[ 33   0   6  11   0 -13  29 -15  -2 -54  -5  -3   4   0   3 -29  11 -19
   4  21  16   4   2   7  -4   8  -4  -5  -6  18   1 -17   1 -13   4  40] -> Z & Q
[ 15  12   7   5  12  -2  19 -36 -13 -19   5 -11  -3  10 -10 -12 -45  -3
   0  17  12  -1  -9  -1   2  -2  -5   4 -13   5  11  -4  13  -7  -6  28] -> S & Q
[ 45 -26  13   6   7 -24  34   0   3 -49  -1   0   0   3   1 -18   2 -22
  -3  45   3  -5  11   6  -4   9  -3   2   6  21 -10  -7  -7  -3   4  21] -> Z & Q
[-11  -1  -1   9  -6 -10  47  -9 -24 -19  -7  13  -6  17  -2 -13 -22  -2
  12 -25   9   2  11   5  13   6   3 -18  -5  10  11 -13   3   1  -6  23] -> S & D
[ -5  -2 -11   7  18  -4 -29  -8  -1 -10 -17  12  -7   5   2 -14 -23 -30
   2  18  14   5   5   0   1 -13   2 -19  -8  -2  11 -19   5   1  -8  34] -> S & Q
[  8  -1 -11  -4   3  -8 -44   7  -1   8   5  -3  -8  -5  -5 -26 -39   8
  -4  45  15  -9   1 -22  -1 -16  -6   9   6   3   0 -12   3   6  -6  27] -> G & Q
[ -5   8   1  13  18  -9  37 -11  -2 -25  14  11   0  19   0  -1  -2 -26
  10 -43  17   6   6  12   6  12   6 -29 -11  -1   1  -8   1   1   2  -1] -> S & A
[ 10  20   3   5   3 -11   1 -13  15 -51   3   4  -7   4 -12 -18 -50  -7
   8   3  17  -3   9  -6   4  -6   9  -1  11  17  18  -5  -1  -7  -4  67] -> S & Q
[  8  24  -3 -14  20   6 -39  -6  -4   6  24 -26 -20  -2  -6 -24 -16 -11
 -13  -8  32  -9  -7  -4  -9 -11 -15   5  11  -2  14  -4  12   0   8  27] -> G & Q
[ 45  -4  12  38  13  15  20  -5  -2 -34 -17 -16   6  -9   0  -3  -3  -1
  -9  39  16   1   4   3  -7   7   1   1   5  17  -8 -11   3  -8  -2  31] -> Z & Q
[  7  10  -1  13  12 -32 -12  12  -1 -67 -18  -2  -7   9 -21 -28 -57 -22
  10  62 -13   2   5  10   1 -11   1  -4 -14  13   6   6   3  -3  -3  23] -> S & Q
[ 16  -9   1  -2  11 -32   2  -9  -8 -43   5  -8  -3  23   5 -15 -10 -41
  -6  35   5  -6   8   5  -9   2   1 -10  -8   9  -6  12   6  -6  -3  24] -> S & Q
[ 22  -1  10  13  22 -21  17  14   0 -46  17   0   2   3  -4 -12 -23 -14
  -2  39  -2  -5   6  16  -3   0   2  -4  -1  10  -1   6   7  -6   3  -1] -> S & Q
[ 17   4   3  -2   9  -3  11  -5  -2 -29  11   4  -7   4  -7 -22 -20   1
  -2  -7  23  -1   1  10 -10   6   1  -2   3  10  18 -18  11   2  -2  69] -> S & Q
[ -2 -29  -8  -4  -1 -18  63 -33  -1 -26  11  -1   0  18  17 -34   6 -30
  -4 -31  20  -6   8   8   1  20  -2 -14  -4   9   3 -24  -4   8 -24  46] -> Z & D
[ 12 -15  -6 -11   6 -30   5 -10  -5 -54   8 -15   4  14   0 -31 -19 -25
  -3  47   7  -5   1  -6   1  -3   1  -3  -3   5  -5 -21   3   0  21  33] -> Z & Q
[  4  12   6   3  11  -6  15 -11  -5 -36  18  -6 -30   5  -2  -9 -15 -16
   3  -2  15  -6  -1   2  -9  -1  -9  -2  -7   6   4  -1   5   4  -2  16] -> S & Q
[ -1  -9  -6 -17   1  -9  -2  -2  -1  38  -4  -1   5  -4   7 -36 -25   9
  -9  36  25  -6  -1  -4  -5  -9   1  -1   4   4  -4   7   8   2  -2  28] -> G & Q
[ 14  -8  -9   5  -1 -12  60 -34  -4 -37  45   1   1  13   1  -3  -5 -16
   3 -19  18   6  13   0  -3  11  12  14  -1  14  -3 -13  -2   3   2  32] -> Z & D
[ 15   3   8 -17  14  -6  14 -17   1 -31  24 -40   9 -11 -10 -36 -43 -11
 -14  12  25 -29  -6  -5   0 -29  -1  33  -9  12   8 -12  15  -6   9  59] -> G & Q
[ 12  -4  11   4   0   8  53 -15   5 -67  14  -5  10   5   1  -4 -12  -3
   4  14  14  -2   3  11   6   6  -1   6  -5   8  -6 -14   1  -8   9   1] -> Z & Q
[ 31 -11   1   2   6   1  11 -19  -1 -37   0 -10   0   3   1  -4  -7 -12
  -4  22  16  -6   2  -1  -2   7  -4   2  -7  15  14 -14   9  -4  -6  28] -> Z & Q

[ -1  34   1   5   4   4   9   0   3   3  27  13   3   3   8  -9   0  -7
   8  -8   3   3   3  -9 -12   4  -6   6   4 -16  10   3   3  -3   8  -4] -> K & <34>
[ -8   4   4   0  22   9  17  -1   0 -10  11  15   3   5  19   8  -7  -6
 -16 -36   4   8  -2 -10   2   7  -6   1   8 -11 -15  20 -12   6  13  -6] -> K & <40>
[ -7  19  -4   5   6  11  10   4   6   9  29  14   0  -8  15  -8   2  -1
   0 -19  -1   1 -12 -10  -4   9  -1   0   3  16  22   5  -6   0  13  -7] -> K & <34>
[ -5  -7  15  -1  25  -1   3  -1  -9  -7 -12  13  -5   4  12  -4   1   3
 -16  -2   1   4  -4   2   1  -6  -1  10   5 -26 -23  12  -3   7   8   4] -> X & <40>
[ -9  -7  12   4  19  -2   5  11  -4  -6   4   7   0  -3   4 -13   0 -11
   5  -2  -1   5   5  -7  -5   3  -7  18   2 -22 -19   9   1  -7   4  -6] -> X & <37>
[-11  -9  13   7  21  -1   6  14  -2 -23   8  17   1   0   4 -18   1 -20
   5   8  -3  11   8 -12  -2  -6  -6  23   6 -40 -34  23  -4   9  -5  -7] -> X & <37>
